Below is a small trained network, with its code and all its weights. Each question gives an input and a target symbol and asks what happens when units are switched off, that is, made to give their printed mean instead of their output.

import numpy as np


def w(rows, s, z=0):
    codes = np.array(rows[::2]) - 128.0
    scale = np.full(codes.shape[1], s)
    scale[-1] = z or s
    return codes * scale


def norm(h):
    return h / np.sqrt((h * h).mean(-1, keepdims=True) + 1e-5)


def f(y):
    return y / 2 * (1 + np.tanh(0.7978845608 * (y + 0.044715 * y**3)))


def softmax(a):
    e = np.exp(a - a.max(-1, keepdims=True))
    return e / e.sum(-1, keepdims=True)


def log_softmax(a):
    a = a - a.max(-1, keepdims=True)
    return a - np.log(np.exp(a).sum(-1, keepdims=True))


def net(x, mask):
    ids = ['βγδζηθλμξπσφω'.index(c) for c in x.split()]
    T = len(ids)
    res = E[ids] + P[:T]
    u = 0
    for l in range(2):
        r = norm(res)
        for j in range(2):
            rows = slice(3 * j, 3 * j + 3)
            q, k, v = (r @ M[l][rows].T for M in (Q, K, V))
            z = softmax(np.where(np.tri(T) > 0, q @ k.T / 3**0.5, -1e9)) @ v
            o = O[l][rows]
            res = res + np.where(mask[u + j], z, o[:, -1]) @ o[:, :-1]
        u += 2
        y = f(norm(res) @ A[l][:, :-1].T + A[l][:, -1])
        res = res + np.where(mask[u : u + 12], y, B[l][:, -1]) @ B[l][:, :-1]
        u += 12
    return log_softmax(norm(res)[-1] @ U[:, :-1].T + U[:, -1])


Q, K, V, O, A, B = {}, {}, {}, {}, {}, {}
E = w([
[158,30,186,125],'β',
[61,185,177,85],'γ',
[158,34,179,134],'δ',
[139,110,158,114],'ζ',
[81,151,161,36],'η',
[81,166,169,48],'θ',
[158,109,184,154],'λ',
[145,249,143,65],'μ',
[174,198,115,208],'ξ',
[105,178,126,40],'π',
[173,57,196,36],'σ',
[80,186,93,147],'φ',
[57,189,81,45],'ω',
],0.011)
P = w([
[165,73,154,151],'0',
[158,187,204,160],'1',
[90,168,232,66],'2',
[163,172,67,149],'3',
[3,89,131,141],'4',
[74,163,213,104],'5',
],0.0066)
Q[0] = w([
[160,172,231,83],'0.h0',
[86,50,45,255],'0.h0',
[160,99,244,163],'0.h0',
[213,189,92,113],'0.h1',
[61,143,239,161],'0.h1',
[203,227,147,112],'0.h1',
],0.0089)
K[0] = w([
[113,110,36,129],'0.h0',
[96,128,209,165],'0.h0',
[154,97,98,123],'0.h0',
[163,247,77,59],'0.h1',
[180,118,174,178],'0.h1',
[124,178,146,118],'0.h1',
],0.011)
V[0] = w([
[57,102,150,157],'0.h0',
[137,64,131,85],'0.h0',
[66,167,254,111],'0.h0',
[7,69,117,40],'0.h1',
[61,166,71,91],'0.h1',
[105,137,73,138],'0.h1',
],0.0063)
O[0] = w([
[34,110,171,146,127],'0.h0',
[108,161,109,122,141],'0.h0',
[120,105,52,254,249],'0.h0',
[129,127,147,91,75],'0.h1',
[67,26,81,137,3],'0.h1',
[40,136,7,131,30],'0.h1',
],0.0065,0.0036)
A[0] = w([
[52,58,108,144,149],'0.n0',
[147,44,119,157,51],'0.n1',
[149,214,237,57,166],'0.n2',
[132,160,209,227,174],'0.n3',
[215,154,109,146,83],'0.n4',
[60,123,63,57,247],'0.n5',
[121,50,3,210,203],'0.n6',
[189,67,145,36,154],'0.n7',
[141,232,160,116,97],'0.n8',
[124,189,133,51,89],'0.n9',
[254,123,226,50,135],'0.n10',
[153,156,239,89,237],'0.n11',
],0.0065,0.0014)
B[0] = w([
[212,141,209,200,125],'0.n0',
[103,107,39,133,125],'0.n1',
[88,108,142,198,253],'0.n2',
[106,203,113,127,240],'0.n3',
[5,29,160,175,147],'0.n4',
[117,165,253,199,138],'0.n5',
[245,250,149,130,138],'0.n6',
[87,175,80,65,148],'0.n7',
[32,58,37,174,184],'0.n8',
[165,59,89,214,148],'0.n9',
[70,224,93,141,249],'0.n10',
[91,117,141,207,250],'0.n11',
],0.0046,0.0062)
Q[1] = w([
[184,76,177,142],'1.h0',
[199,120,87,41],'1.h0',
[254,118,108,224],'1.h0',
[125,140,170,153],'1.h1',
[136,228,115,215],'1.h1',
[143,106,62,44],'1.h1',
],0.0077)
K[1] = w([
[85,17,187,239],'1.h0',
[119,57,74,146],'1.h0',
[113,106,69,251],'1.h0',
[66,229,90,254],'1.h1',
[155,213,193,118],'1.h1',
[154,137,81,35],'1.h1',
],0.0076)
V[1] = w([
[156,233,40,85],'1.h0',
[41,106,153,149],'1.h0',
[177,39,88,120],'1.h0',
[155,64,133,139],'1.h1',
[33,236,199,253],'1.h1',
[111,203,215,58],'1.h1',
],0.0047)
O[1] = w([
[157,255,116,139,117],'1.h0',
[176,142,128,18,150],'1.h0',
[113,203,121,125,77],'1.h0',
[99,168,150,148,109],'1.h1',
[119,84,30,42,254],'1.h1',
[167,146,105,96,151],'1.h1',
],0.0059,0.012)
A[1] = w([
[89,112,141,185,185],'1.n0',
[66,167,44,116,89],'1.n1',
[209,119,227,112,31],'1.n2',
[139,192,133,37,247],'1.n3',
[149,111,54,184,126],'1.n4',
[229,114,106,109,6],'1.n5',
[99,71,135,39,112],'1.n6',
[46,31,84,51,82],'1.n7',
[115,209,102,28,191],'1.n8',
[208,88,160,99,70],'1.n9',
[122,111,205,142,235],'1.n10',
[108,254,64,96,59],'1.n11',
],0.0071,0.0018)
B[1] = w([
[194,175,120,102,158],'1.n0',
[151,106,238,133,194],'1.n1',
[39,91,253,115,116],'1.n2',
[147,109,75,31,154],'1.n3',
[1,138,150,67,161],'1.n4',
[144,163,157,188,125],'1.n5',
[147,201,90,165,189],'1.n6',
[121,167,179,174,255],'1.n7',
[162,158,95,54,171],'1.n8',
[154,210,237,131,122],'1.n9',
[174,64,69,75,143],'1.n10',
[220,161,146,80,164],'1.n11',
],0.0054,0.0065)
U = w([
[151,190,232,176,154],'β',
[73,167,115,88,52],'γ',
[114,46,214,55,136],'δ',
[147,138,152,72,122],'ζ',
[111,191,118,234,237],'η',
[113,160,229,118,90],'θ',
[150,46,159,149,251],'λ',
[170,141,134,68,99],'μ',
[72,60,45,161,128],'ξ',
[79,122,168,154,74],'π',
[196,246,109,147,111],'σ',
[180,165,112,80,172],'φ',
[107,182,189,123,3],'ω',
],0.011,0.0033)

Each question gives the input, a string of symbols that net reads in full, and the target symbol t.
The units are the heads (3 rows each of Q, K, V and O) and the neurons (one row each of A and B). Each row of codes is followed by its name. A weight is (code - 128) times the scale printed after its matrix; where a second scale follows, it is the last column's (O, A, B and U).
mask holds one flag per unit, layer by layer, with each layer's heads first. A switched-off unit (its flag False) gives its mean, the last column of its rows in O or B, instead of its output. The means were averaged over made-up inputs and are rounded, as every weight is.
A unit's drop is (log p(t) with every unit on - log p(t) with that unit switched off) / (log p(t) with every unit on - log p(t) with every unit switched off).
The circuit of an input: a set's keep is (log p(t) with only the set's units on - log p(t) with every unit switched off) / (log p(t) with every unit on - log p(t) with every unit switched off). Starting from the 12 units with the biggest drops (on a tie, the unit counted first), units are removed one at a time, each time the one whose removal leaves the highest keep (on an exact tie, the one counted first), for as long as the keep stays at least 0.8.
units of the circuit, in order: the units of the circuit, biggest drop first
most important unit: the unit with the biggest drop
top k neurons: the k neurons with the biggest drops, biggest first
k most important neurons of layer l: the k neurons of layer l with the biggest drops, biggest first
drop when u is switched off: that unit's drop, to one decimal
input π π λ ζ ζ, target β: most important unit => 0.n0
input δ δ γ μ ξ, target σ: units of the circuit, in order => (1.n11; 0.n2; 0.n11)
input μ φ β, target β: units of the circuit, in order => (1.n7; 1.n6; 0.n10)
input π λ φ λ π β, target η: top 2 neurons => (0.n10; 0.n5)
input δ λ μ η π, target ξ: top 4 neurons => (0.n10; 0.n8; 0.n9; 0.n3)
input ζ δ δ λ, target ξ: top 2 neurons => (0.n4; 1.n7)
input π δ ζ λ, target ξ: units of the circuit, in order => (1.n4; 1.n6)
input λ ω β, target η: top 3 neurons => (0.n5; 0.n10; 1.n6)
input ζ λ δ ζ, target ξ: top 2 neurons => (0.n4; 0.n8)
input σ π η φ λ, target η: 2 most important neurons of layer 1 => (1.n1; 1.n6)
input ω λ γ λ δ δ, target η: 3 most important neurons of layer 1 => (1.n6; 1.n7; 1.n1)
input λ λ θ π λ λ, target σ: top 3 neurons => (0.n10; 0.n11; 0.n2)
input λ π π π δ λ, target σ: 3 most important neurons of layer 0 => (0.n10; 0.n5; 0.n3)
input η π ζ φ η λ, target δ: most important unit => 0.h0
input λ π λ, target η: top 4 neurons => (0.n10; 0.n11; 0.n3; 0.n2)
input ω η λ θ, target ξ: top 3 neurons => (0.n5; 0.n10; 0.n9)
input π π δ, target σ: 3 most important neurons of layer 1 => (1.n6; 1.n4; 1.n7)
input π ζ δ, target σ: 4 most important neurons of layer 0 => (0.n10; 0.n7; 0.n8; 0.n9)
input δ η β λ ξ, target σ: 4 most important neurons of layer 0 => (0.n6; 0.n2; 0.n11; 0.n3)
input γ η π, target ξ: most important unit => 0.h0
input λ π δ, target η: 2 most important neurons of layer 0 => (0.n10; 0.n5)
input λ β λ ζ, target ξ: drop when 0.n10 is switched off => -0.3
input δ β λ η, target ξ: drop when 1.n8 is switched off => 0.0
